Below are the code and all the weights of a small trained network. Each question names an input and a class and asks about switching units off, where a switched-off unit gives its printed mean instead of its output.

import numpy as np


def w(rows, s, z=0):
    codes = np.array(rows[::2]) - 128.0
    scale = np.full(codes.shape[1], s)
    scale[-1] = z or s
    return codes * scale


def norm(h):
    return h / np.sqrt((h * h).mean(-1, keepdims=True) + 1e-5)


def f(y):
    return np.maximum(y, 0)


def log_softmax(a):
    a = a - a.max(-1, keepdims=True)
    return a - np.log(np.exp(a).sum(-1, keepdims=True))


def net(x, mask):
    res = np.array(x, float).reshape(1, 6) / 4 @ E
    u = 0
    for l in range(3):
        y = f(norm(res) @ A[l][:, :-1].T + A[l][:, -1])
        res = res + np.where(mask[u : u + 8], y, B[l][:, -1]) @ B[l][:, :-1]
        u += 8
    return log_softmax(norm(res)[-1] @ U[:, :-1].T + U[:, -1])


A, B = {}, {}
E = w([
[120,122,122,128,129,133,130,125,128,134,133,121],'x0',
[73,176,163,116,145,40,73,136,48,178,199,123],'x1',
[139,128,123,119,137,120,126,121,118,120,123,132],'x2',
[126,133,136,135,123,126,129,139,143,133,128,123],'x3',
[98,2,139,104,136,31,175,176,155,130,139,187],'x4',
[60,146,127,125,199,188,166,183,84,112,74,134],'x5',
],0.004)
A[0] = w([
[177,118,134,82,48,122,65,110,151,134,187,72,50],'0.n0',
[220,144,97,184,104,148,179,87,163,126,120,178,3],'0.n1',
[38,159,105,151,214,167,149,180,117,91,94,158,176],'0.n2',
[207,159,94,155,111,253,108,81,160,73,75,79,233],'0.n3',
[74,113,134,125,197,203,198,198,133,111,101,144,72],'0.n4',
[148,152,154,85,108,200,134,153,172,162,125,81,110],'0.n5',
[138,78,78,151,104,155,172,112,182,80,78,158,147],'0.n6',
[105,225,113,194,126,146,47,65,99,118,106,64,155],'0.n7',
],0.0039,0.0016)
B[0] = w([
[120,190,143,138,210,145,106,74,137,36,119,94,180],'0.n0',
[100,168,119,25,79,115,146,182,173,187,145,78,171],'0.n1',
[158,173,123,116,191,122,228,172,70,168,81,176,210],'0.n2',
[3,136,61,179,119,35,95,106,147,179,101,197,253],'0.n3',
[132,124,196,153,170,98,86,57,132,20,78,102,203],'0.n4',
[127,111,107,85,105,93,124,134,122,129,155,209,164],'0.n5',
[229,97,217,116,153,184,95,97,86,133,125,27,206],'0.n6',
[197,87,227,95,163,168,111,109,157,125,165,58,218],'0.n7',
],0.0044,0.0056)
A[1] = w([
[44,161,105,174,110,18,178,112,83,102,166,178,53],'1.n0',
[84,148,2,88,86,58,107,107,169,130,156,179,127],'1.n1',
[40,153,49,177,106,115,159,125,88,153,82,223,38],'1.n2',
[120,151,69,131,151,94,160,95,85,146,104,163,208],'1.n3',
[78,142,128,130,168,153,132,144,94,170,106,149,118],'1.n4',
[141,183,122,92,156,150,161,155,150,107,149,112,7],'1.n5',
[63,204,115,125,147,161,111,102,117,150,75,89,20],'1.n6',
[174,111,115,115,75,114,149,48,163,115,123,87,3],'1.n7',
],0.0041,0.0016)
B[1] = w([
[52,195,9,199,135,159,90,111,159,127,92,190,252],'1.n0',
[21,144,159,94,49,156,150,129,123,101,45,108,237],'1.n1',
[73,150,105,221,243,180,4,199,165,106,184,225,204],'1.n2',
[177,162,169,232,113,115,117,117,239,146,142,117,232],'1.n3',
[115,65,124,100,202,180,140,203,149,140,61,162,227],'1.n4',
[145,138,102,171,62,113,156,127,53,155,150,132,137],'1.n5',
[178,72,53,61,98,146,147,218,95,123,171,220,241],'1.n6',
[185,130,83,128,139,145,145,223,131,163,166,159,215],'1.n7',
],0.004,0.0025)
A[2] = w([
[125,170,47,129,127,168,101,100,177,74,83,154,105],'2.n0',
[183,146,149,126,129,153,142,129,194,176,128,171,157],'2.n1',
[105,153,62,174,162,168,161,164,141,113,95,212,70],'2.n2',
[159,188,162,97,153,196,226,189,2,179,107,160,27],'2.n3',
[213,38,117,118,50,115,110,160,169,135,179,100,21],'2.n4',
[63,125,66,145,7,103,107,78,138,129,147,172,4],'2.n5',
[165,131,170,67,157,124,224,138,140,102,111,161,163],'2.n6',
[80,151,106,136,56,91,72,88,146,178,135,95,113],'2.n7',
],0.0053,0.0019)
B[2] = w([
[83,128,107,169,121,41,203,185,132,134,158,160,214],'2.n0',
[107,101,138,131,150,120,131,132,11,127,131,146,183],'2.n1',
[105,158,173,134,155,79,16,73,155,143,197,169,254],'2.n2',
[189,64,38,89,40,154,173,147,152,170,178,88,207],'2.n3',
[142,212,63,86,186,205,113,185,70,215,207,132,188],'2.n4',
[180,146,41,98,17,105,255,182,213,108,91,80,218],'2.n5',
[89,144,149,121,47,180,126,88,94,100,110,86,210],'2.n6',
[156,69,148,158,62,107,161,105,160,80,63,89,233],'2.n7',
],0.0055,0.0046)
U = w([
[109,141,72,162,22,54,178,132,228,121,103,115,221],'0',
[170,137,84,82,132,203,151,166,75,213,187,102,175],'1',
[36,151,109,196,211,100,86,146,148,154,118,254,141],'2',
[119,70,198,136,150,179,171,85,97,43,31,110,36],'3',
[160,172,209,159,118,106,44,18,133,109,163,57,1],'4',
],0.0091,0.00077)

Each question gives the input, the list of numbers given to net, and the class t.
The units are the neurons (one row each of A and B). Each row of codes is followed by its name. A weight is (code - 128) times the scale printed after its matrix; where a second scale follows, it is the last column's (A, B and U).
mask holds one flag per neuron, layer by layer. A switched-off neuron (its flag False) gives its mean, the last column of its row in B, instead of its output. The means were averaged over made-up inputs and are rounded, as every weight is.
A unit's drop is (log p(t) with every unit on - log p(t) with that unit switched off) / (log p(t) with every unit on - log p(t) with every unit switched off).
The circuit of an input: a set's keep is (log p(t) with only the set's units on - log p(t) with every unit switched off) / (log p(t) with every unit on - log p(t) with every unit switched off). Starting from the 12 units with the biggest drops (on a tie, the unit counted first), units are removed one at a time, each time the one whose removal leaves the highest keep (on an exact tie, the one counted first), for as long as the keep stays at least 0.8.
units of the circuit, in order: the units of the circuit, biggest drop first
k most important neurons: the k neurons with the biggest drops, biggest first
k most important neurons of layer l: the k neurons of layer l with the biggest drops, biggest first
drop when u is switched off: that unit's drop, to one decimal
input [2,-4,3,-4,-4,8], class 2: units of the circuit, in order : 0.n3
input [-6,5,2,-3,4,0], class 0: 2 most important neurons : 0.n2; 2.n5
input [6,8,-4,-6,-1,5], class 1: 2 most important neurons : 0.n3; 2.n3
input [-5,0,-8,7,1,6], class 3: 4 most important neurons : 0.n3; 0.n4; 2.n6; 2.n3
input [-1,1,-8,3,-4,6], class 1: 3 most important neurons : 0.n7; 2.n3; 1.n0
input [-7,-1,-2,-1,5,-7], class 1: 2 most important neurons : 0.n3; 2.n4
input [-5,0,3,-4,-4,-4], class 0: 3 most important neurons : 0.n3; 0.n6; 0.n4
input [2,-1,-8,-7,7,6], class 3: units of the circuit, in order : 0.n3; 0.n4
input [0,-7,-6,-2,2,-5], class 1: units of the circuit, in order : 0.n6; 2.n4
input [-5,-1,0,-3,-7,-6], class 0: 2 most important neurons : 0.n3; 0.n6
input [-8,-3,-4,6,-6,1], class 2: 2 most important neurons : 0.n3; 1.n2
input [6,0,-8,-4,-7,6], class 2: 2 most important neurons : 0.n3; 0.n6
input [6,-2,1,0,4,8], class 3: 2 most important neurons : 0.n4; 0.n3
input [3,8,5,6,-1,0], class 4: 2 most important neurons : 0.n3; 0.n2
input [2,-6,6,-2,-8,3], class 2: most important neuron of layer 0 : 0.n3
input [2,-6,8,6,1,-8], class 1: 2 most important neurons of layer 1 : 1.n7; 1.n0
input [-3,-2,1,3,1,5], class 3: 2 most important neurons of layer 0 : 0.n4; 0.n6
input [-7,-4,-2,1,4,-2], class 1: drop when 0.n1 is switched off : 0.0
input [-6,-8,-5,-4,-2,3], class 2: drop when 0.n3 is switched off : 2.0
input [-3,-1,0,8,2,5], class 3: drop when 0.n3 is switched off : 0.9
